Each row has a class, written as a number after it.
[ 405  208   79   13  -62  -47  145  295  -20 -110  -26  -27 -238  372
   48   53    9  -82  200  151 -273  220   53   51 -203 -502  -92  216
  113 -395 -408 -271 -159   88  -23   80  339   -3  108]	0
[ 209   69  201 -111 -173  186   81  182   66 -279   16  -45  104 -152
 -190  -71 -120  -12  153  122 -391  -80 -325  248   49 -108 -301 -129
  174 -177  -34   -9 -148  214  213 -131 -141   50  -65]	10
[ -26  276 -232  -27  127  -36  -98  -19  -97  -11 -146 -127   20   60
   24    7 -135  125  -56  -36  378  152  203 -180  121   34  305 -136
 -275   72  232  249   42  108  -86   57 -163   98  185]	9
[ 203  106  258 -484 -415  756  166 -113  139 -273  231  126   76 -225
  -47 -412 -687  465 -243 -125 -253 -312   29  434  303   -3 -490 -386
   26  -62  134  114 -316   98  486 -402  159  444 -325]	3
[ 377  194 -112  162  -86 -173  -22  200 -151    3  -79   42 -232  373
   59  160  189 -126  150  109 -124  242   36  -53 -159 -435   54  336
   87 -264 -278 -250 -100   56 -172  168  246  -88  290]	8
[ 175  156  218  -30  123 -203  222  280   46 -250  -99 -192 -144  313
   96    2 -136 -134  125  140  -59  300  -28 -100 -237 -274   77  125
   53 -308 -172 -137 -179  239 -127  168   14 -100  -36]	10
[  92  248  -35  -73  -22  424  225  -78  196 -100  -66  -38  191    7
   38 -275 -466  178  258 -233   30 -255  286   45    5 -222    3 -279
 -242  -19  -78  341 -133  -57  191 -213  -19  127 -266]	9
[-345  186 -741  267  218 -164 -601 -338 -342  172 -213  -75   97 -309
 -111  188   98   96 -111 -213  786  -51  319 -324  438  308  621 -229
 -445  499  706  627  404  -25 -283  152 -445  102  532]	5
[ 208  296  291 -273 -151  287  303  281  166 -346    4 -161   58   55
   -4 -218 -417  188  121  176 -234   87  201  242  -77 -193 -151 -240
  -86 -361 -196   34 -242  245  256 -211  162  212 -264]	7
[ -99 -223  596 -310 -235  482  291  213  281 -167   -1  -66  264 -255
  115 -200   16  196   99  283 -380 -235  426  422   36   84 -238 -434
   47  -88   82  246 -286  145  411 -501 -172  548 -249]	5
[ 106 -147    9  242  134 -424  -25  287  -24 -250  -85  -89  -83  244
    4  251  416 -519  238  132 -281  229 -525 -172 -209 -206  -75  460
  413 -139 -116 -302 -113  249 -204  268 -258 -466  178]	6
[ 117   48  299   29  227 -384  254  363   77 -245 -128 -230 -162  526
  193   48   -4 -353  204  189 -123  428 -108 -198 -369 -319  103  274
  163 -376 -298 -255 -177  184 -194  264   26 -277  -16]	10
[ 142  373 -561  -17 -153  354 -350 -170 -255  255   11  180   13 -234
  -99   56 -106  421 -177  -97  354 -163  463  111  400    2  165 -237
 -418  191  301  381   99  -29   69 -204   70  443  336]	9
[-148  138 -705   95   49  260 -576 -358 -270  196  -73   89  273 -542
 -292  126   42  217 -222 -167  456 -193   60  -51  509  448  234 -316
 -374  568  764  602  220   47   -6    8 -529  284  398]	10
[ 362  350  -91 -355 -360  693    4   18  -23  -18  104  178  133 -306
 -121 -239 -476  551 -113   11 -157 -122  314  436  328  -61 -287 -410
 -243 -128  -92  174  -65  -47  443 -411  412  510  -75]	2
[ 106  328   82 -284 -160  706  284  -85  243  -56   69    5  259 -179
  -31 -436 -735  451  138 -220  -48 -351  360  278   97 -109 -121 -565
 -370  -96  -84  440 -153  -84  413 -435   54  330 -422]	10
[-345 -276 -223  358  332 -442 -397  -74 -254  286 -230  -24   75  -31
  152  422  715 -314  -14   47  449   82  123 -403   39  202  485  248
   11  495  695  245  179   60 -439  225 -638   -3  563]	1
[ 154   20  156  122  216 -144  343  187  202 -173 -165 -134   25  457
  185 -101  -60 -307  402 -113 -170  129  -29 -231 -438 -455   65  245
   95 -245 -412 -129 -229  -25 -106  169    1 -393 -152]	1
[ -11 -141  593 -277 -225  419  261  268  249 -164   11  -79  233 -215
   85 -183   75  107  168  319 -478 -237  375  481  -36  -15 -249 -337
   49  -98   72  165 -270  187  368 -521 -145  496 -271]	4
[ -17  -16 -336  218  115 -192 -283   -3 -193   37  -63    9  149  -98
 -138  250  298 -235  -18  -34   60   19 -315 -141  116  156   92  171
   74  196  242   98   82  105 -176  152 -418 -183  390]	1
[-280   30 -328  449  251 -241 -390 -311 -258  302   41    7 -150 -116
  216  276 -157  -60  103 -244  489  -69  121 -234  114  -17  201  -33
   15  308  377  265  114 -120 -124  221 -196 -142  396]	8
[  -8   84  -51  141  148   64  158  -71  132  -69 -136  -83   91  159
  102 -165 -211  -45  312 -252  102 -110  130 -162 -144 -226  148  -56
 -148    1  -78  232  -75  -78    3   52 -114 -148 -124]	8
[ 365  165   63   37  -36  -74  124  276  -20  -10   -8   -1 -223  378
  115   66   71 -139  152  137 -249  223   60   41 -220 -464  -67  249
  131 -339 -367 -293 -112   53  -30   98  310  -71  113]	4
[  19  245  -86  -21   88   36   -8   85   -1  -98  -62 -113  -13   57
   76  -10 -148   72  -11   88  180   79  299   42   31  -51  157 -146
 -214  -83   76  187  -72  134    3  -56  -73  175   -3]	5
[ 378  337   86 -287 -385  579  105  166   16 -142  112   93   79 -134
  -96 -220 -362  420    3  163 -364  -84  326  454  154 -163 -274 -364
 -222 -312 -279   77 -211  -15  403 -360  422  465 -158]	8
[-219   34 -159  418  215 -302 -238 -138 -179  220   54  -34 -228    1
  209  255  -96 -136  243 -187  289    2  -14 -252  -32 -183   90   67
  154  125  167   50   68  -44  -75  216  -80 -308  327]	6
[ 329  187 -149   69  -79  -60  -15  199 -111    3  -77   35 -182  336
   57  114  191  -57   79  103 -120  198  157    0  -56 -357   41  189
   36 -163 -241 -154  -90   46 -107   78  262    8  264]	6
[ 154   34 -130 -236 -283  443 -170 -273  -84 -130   96  163   11 -225
  -25 -211 -390  261 -316 -244   15 -209 -137  142  397   99 -272 -147
   31  186  419  135 -148   46  212  -90   23  275   68]	4
[ 304  147 -182  237    1 -295  -70  211 -156  105  -65   56 -250  425
   67  247  324 -205  145  127  -45  241   89 -119 -151 -416  143  358
   65 -212 -259 -247  -40   31 -287  177  220 -154  370]	3
[-277 -316  142  255  312 -381 -112  155  -48   39 -225 -155   33  110
  238  261  712 -381  175  171   88   40  237 -148 -174  -35  298  210
  166  192  368   78  -66  128 -196   60 -541    3  288]	6
[ 108  -87 -168  -23  -69   76 -206 -228 -126  -72   24  124 -134   55
   84  -60 -140    6 -243 -244  131  -36 -260 -113  210  -10 -103  167
  141  172  305  -27  -82   24   -7  163  -75  -39  196]	4
[ 153   12  540  163  -28 -150  361  253  214 -181  168  -84 -302  286
  278    1 -396 -263  469   65 -434   78 -212   79 -429 -578 -417  152
  528 -501 -570 -371 -300  117  130   43  278 -344 -139]	2
[  50  -10 -287  -50 -122   64 -312 -313 -212    8  -30  113 -116    0
  -23  -45 -178  135 -299 -301  262  -27 -298 -135  366  118  -17   57
   31  294  442   78  -11   28  -39  138 -117   22  357]	0
[  28  208 -899  335  137 -163 -607 -259 -391  406 -147  181 -177  -14
   -9  366  277   23 -177 -144  601   93  249 -294  270    5  461  143
 -296  370  421  269  220  -79 -309  250  -76   66  652]	10
[ 243 -117  246  -45  -84  -87  148   59   33 -256    7   34 -239  374
  110  -79 -115 -190  -90  -69 -236  141 -478  -61 -106 -268 -295  295
  422 -160 -101 -376 -250  165  -56  234  111 -212  128]	1
[  38  174  -85   64  192 -167   -2  130  -32 -157 -130 -175 -126  198
  115   71  -56  -78   48   69  148  273   72 -155  -96 -139  209   85
  -72 -111   57   32  -85  186 -107  165  -93  -39   75]	8
[-282 -307    3  303  292 -422 -208   74  -76  100 -250  -93   13   78
  217  315  689 -388  147  175  144  108  170 -247 -119   25  357  213
  113  259  452  128   -5   80 -279  148 -517   11  357]	2
[ 103 -161  -33  108   19 -230 -150 -117 -135  -83  -62   55 -262  315
  106   61   80 -289 -121 -135   11  104 -383 -215   21 -151  -71  415
  301   44  192 -257 -152   70 -209  357   -3 -205  291]	10
[  40   95 -245   53 -135  194 -262  -28  -99  -82   57   40  195 -340
 -281   82   28   72   -1   28  -38 -204 -171  180  290  174  -81 -167
  -42  142  269  234   30  180   86 -139 -329  134  193]	2
[ 256   80  205 -258 -262  382  168  181  102 -290  113  -25  205 -235
 -228 -137 -213  140   91  105 -419 -178 -252  332  103  -26 -400 -257
  136 -194  -26   41 -193  235  324 -245 -104  185  -76]	7
[ 232 -114  230  -91  -48  -74  137   53   45 -239   58   33 -270  376
  180 -105 -195 -155  -88  -82 -230  131 -472  -25  -79 -262 -307  341
  377 -198 -106 -379 -246  103   56  162  154 -210    4]	7
[ 142  -16   42 -176 -240  223  -50 -186  -65 -130   70  107  -27  -23
  -19 -178 -359  142 -230 -220  -19  -93 -296   74  275   53 -258  -50
  140   80  214  -32 -113   39   81   11   43   88  116]	0
[ -77  -83  237  442  198 -566   67  113  -18  -12    4 -126 -368  356
  312  257  -55 -469  442  -46  -60  146 -302 -265 -391 -464  -63  319
  503 -208 -283 -296 -116   41 -160  336   23 -560  203]	8
[ 120  378  -65 -206  -99  310   24   67   11 -180  -40  -98  109 -130
  -64 -154 -364  317  -25   49   61   47  309  144  135  -11   74 -347
 -316  -63  130  253  -93  181  160 -202  -20  274  -92]	4
[ -31  326 -217   -5   85   27 -109  -37 -114  -45 -101 -119   11  -46
  -37   -4 -243  192  -24  -21  324   74  237  -60  167   39  241 -249
 -294   76  289  298   59  148  -25   21 -146  138  126]	2
[ 179   52  -10  -61 -152  221  -38  116    1 -256   15    6  146 -215
 -181  -25  -67   48   62   52 -221 -130 -235  210  135  -24 -252 -137
  114  -12   91  107 -147  255  168 -122 -210   78   68]	1
[  19  268 -208 -107 -106  591   45 -234  126   32  -14   30  256 -260
  -43 -295 -548  399   93 -297  171 -318  367  132  186   -5   70 -478
 -415  210  199  550  -12  -76  231 -302 -109  283 -230]	4
[-140  -62   22  365  211 -268  -91  -61  -46   65   23  -65 -242   23
  247  199 -177 -208  301 -134  113    5    5 -154 -127 -291  -26   86
  269   27   52   16  -57   35  -45  209  -59 -256  206]	0
[ 279 -218  416  -22  -50 -360  262  232  101 -366    8  -14 -361  638
  197  -38   17 -422   79   24 -455  321 -667 -161 -306 -438 -290  565
  599 -404 -383 -659 -308  129 -135  340  249 -505   15]	10
[-135 -198  411  -49  -64  136   94  183  103  -37  -30  -90  183 -196
  122   19  274  -24  164  262 -185 -201  389  234  -46    8   -8 -144
   84   35  244  213 -137  154  154 -313 -352  400  -49]	7
[  -7  -40 -348  249  130 -204 -304  -11 -177   27  -77    7   52  -73
 -104  279  359 -229   17  -12   90   10 -209 -136   84   61  146  207
   82  182  297   77   31  136 -170  137 -445 -152  384]	3
[-205  224 -245  156  -73  275 -319 -363 -169  248  136   67    3 -485
   20   17 -552  351   55 -282  371 -320  213   69  340   73  -22 -459
 -136  284  414  464  111  -99  225 -158  -81  223  217]	2
[ 191  267  352 -334 -216  800  436   11  409 -286   72  -50  196 -233
   10 -542 -851  424  247  -53 -286 -294  330  381  -95 -243 -362 -660
 -233 -253 -262  319 -292   -9  509 -434  243  417 -594]	1
[-162 -122  289 -148  -76  258   -2  101   83  -31  -78  -60  183 -258
   71  -18  198  178   70  230 -107 -164  417  230   94  113    0 -304
  -73  134  320  307 -113  102  185 -389 -260  466    3]	2
[ -40  334 -236  -58   63  192 -106  -57  -65   51  -75  -99   24  -69
   35  -25 -231  282  -95  -10  332   62  404    1  191   68  247 -243
 -374  115  287  334   59  141   17  -88 -141  232   58]	8
[-232   31 -236  444  221 -273 -284 -198 -180  263   39  -11 -207  -41
  193  291 -162 -112  218 -215  358  -21   17 -251   35 -141  122   11
  123  158  217  150   82  -71  -74  210 -127 -224  382]	0
[ 100   18  -72   80  -30  -80  -75  134  -39 -126  -37   -4   66  -78
 -149  139  147 -196  112   49 -180    7 -345    6   45  -50  -92  107
  192  -30  111  -28  -62  253   -4   55 -286 -158  180]	10
[ -19   71 -288  218  235  -20   -8 -105   46   63 -141  -21  104  168
  168   -9  -22 -159  200 -247  221  -76  236 -235 -123 -198  258  111
 -139  144   42  224  -70  -97 -155   91 -212 -171  -17]	1
[ 334  -51  368 -207 -220  124  208  116   88 -381   35   19 -243  360
  101 -217 -291    7  -26  -51 -418  121 -463   84  -48 -339 -408  218
  366 -278 -218 -387 -368  101  159   45  269  -98  -77]	2
[ 187  -48   19 -105 -131    4  -53  -79  -79 -186   41   98 -175  181
   51 -102 -181  -21 -191 -181  -55   15 -387  -30  139 -108 -203  164
  215  -11  145 -161 -177   91  -22  108   34  -50  183]	0
[-221 -241  294   58  118  -86   14  209   56   27 -118 -103  114  -31
  164  134  457 -163  124  250  -85  -46  258   54 -110   24  119  -27
   91  104  229  158  -80  125    6 -160 -391  207  104]	1
[ 146 -131   22   40  -15 -216  -34  -11  -67 -154    1   73 -220  339
  118    4   40 -226 -153 -119  -63  150 -464 -159  -29 -168 -140  385
  339  -60   60 -318 -184  102 -126  276   27 -260  211]	1
[-162   90 -230  349  103 -106 -304 -263 -165  207   68   -3 -136 -137
  156  162 -323   -3  180 -262  371 -100   57 -157  104 -111   62 -106
   73  201  235  257   83  -88  -73  112 -105  -81  358]	0
[ -99 -173  529 -262 -161  377  206  215  243 -152    9  -95  249 -290
  112 -211   31  137  147  220 -297 -228  326  354  -16   48 -195 -374
   51  -90  119  233 -185  134  409 -449 -197  429 -209]	4
[  92  108  198  -39   89  112  339   83  217 -132 -103 -102  127  288
  131 -212 -279  -57  323 -155 -123  -44  139  -40 -231 -334   21  -38
  -78 -200 -251   65 -214 -106   83  -46   36 -158 -291]	5
[ -36  408 -419 -102   15  253 -270 -169 -193   89  -65  -72  109 -283
  -96  -47 -326  348 -169 -125  470  -25  327  -54  353  213  276 -345
 -478  247  495  526  158  109   28  -86 -201  340  183]	4
[ -23  214 -587 -234 -210  702 -389 -429 -213  172    5  116  466 -784
 -422  -26 -157  688 -464 -151  364 -425  191  334  785  663   52 -654
 -482  568  859  697  112   27  284 -358 -451  717  218]	9
[  60  226  -56 -100   24  118   37   62  -21 -165  -83 -133   22  -37
   22  -79 -314  199  -22   31  123  177  224   16   95   -3  143 -171
 -189  -33  124  204   -4  164   49   -4  -36  129  -31]	3
[ 368  151   80  100   48 -242  192  330  -24  -51  -86  -23 -252  536
  122  116  135 -222  182  128 -220  304  -71  -88 -275 -517  -49  334
  211 -407 -481 -408 -152   93 -112  185  307 -251  215]	1
[-130  145 -375  273  293 -431 -238  -27 -181   29 -276 -182 -142  227
   66  233  191 -168   20  -43  454  292   78 -399  -11  -27  498  144
 -161  147  262  137   93  109 -346  358 -255 -190  405]	5
[ -63   46 -157  194  316 -139   97  -73   86    1 -216 -103   87  262
  133  -19  -54 -186  269 -252  232    9   89 -324 -195 -221  305   86
 -128   81   24  198  -35 -126 -138  196 -198 -244  -23]	9
[-173   18  101  259  126 -226  -28  -55  -60   71   10  -77 -191   21
  168  138 -271  -71  276 -166  119  -31  -74 -163  -39 -231   -3  -75
  208  -13   49   29  -33   -5   32  141   -3 -279  211]	10
[ 353    1  493 -256 -278  275  389  414  260 -474  120  -84   95  -84
 -123 -193 -195  -33  271  225 -753 -106 -361  440 -127 -251 -589 -101
  357 -436 -424 -202 -321  290  401 -258   90   30 -301]	7
[ -90 -186  547 -139  -23  189  242  291  205 -145  -53 -124  176  -73
  179  -84  176  -13  189  299 -334  -62  254  256 -137  -46 -149 -180
  140 -131   48   99 -201  128  281 -310 -179  313 -157]	1
[ 232 -119  223  108    5 -322  117  357   13 -325  -44  -76    5  231
  -39  128  289 -448  251  152 -474  216 -564  -44 -233 -239 -229  382
  455 -260 -270 -384 -210  213  -83  200 -129 -425   70]	6
[-182  109 -213  236  -10  185 -281 -311 -117  195  108   48 -104 -360
   80   85 -439  200  101 -231  336 -267  195   51  214  -46  -63 -306
    3  273  307  371   52    6  128  -69  -72  162  269]	9
[ 161  383 -649   51 -100  286 -425 -185 -334  315   -9  178   55 -188
 -137   63   -1  363 -183 -116  382  -76  414   51  418   46  234 -228
 -448  234  282  340  179 -118   -7 -124   63  388  429]	6
[ 292  -19  325 -308 -328  366  191   17  131 -359  132   73  -97   74
   31 -287 -474  120 -136  -58 -381  -53 -294  259   66 -160 -463  -19
  264 -198  -50 -187 -342  151  255 -108  230  115 -147]	3
[ 374  337   38 -151 -271  363  107  187   17  -55  108   86  -69   53
  -24 -102 -260  253   65  164 -268    2  242  336   49 -300 -198 -168
 -106 -331 -319  -38 -108   45  247 -247  375  275  -75]	8
[-203  143 -673  266  252   -2 -317 -408 -126  328 -215    5  140  -69
   36   42   -1   98   38 -428  673 -168  402 -381  186  104  539 -106
 -470  519  456  561  191 -150 -218  122 -391 -100  267]	4
[ 306  271 -189  -63 -206  239 -108   72 -132   29   11  111  -43  -43
  -17  -10 -108  188   10   68 -109    9  256  165  111 -176  -43  -57
 -148 -128  -89   61  -72  -14  124 -126  253  261  170]	2
[-385 -272 -100  236  320 -272 -318  -66 -159  244 -190  -51  160 -123
  175  308  636 -255  -18  109  328  -66  312 -156   56  236  399   71
  -60  421  685  304  115    2 -246   28 -613  186  389]	9
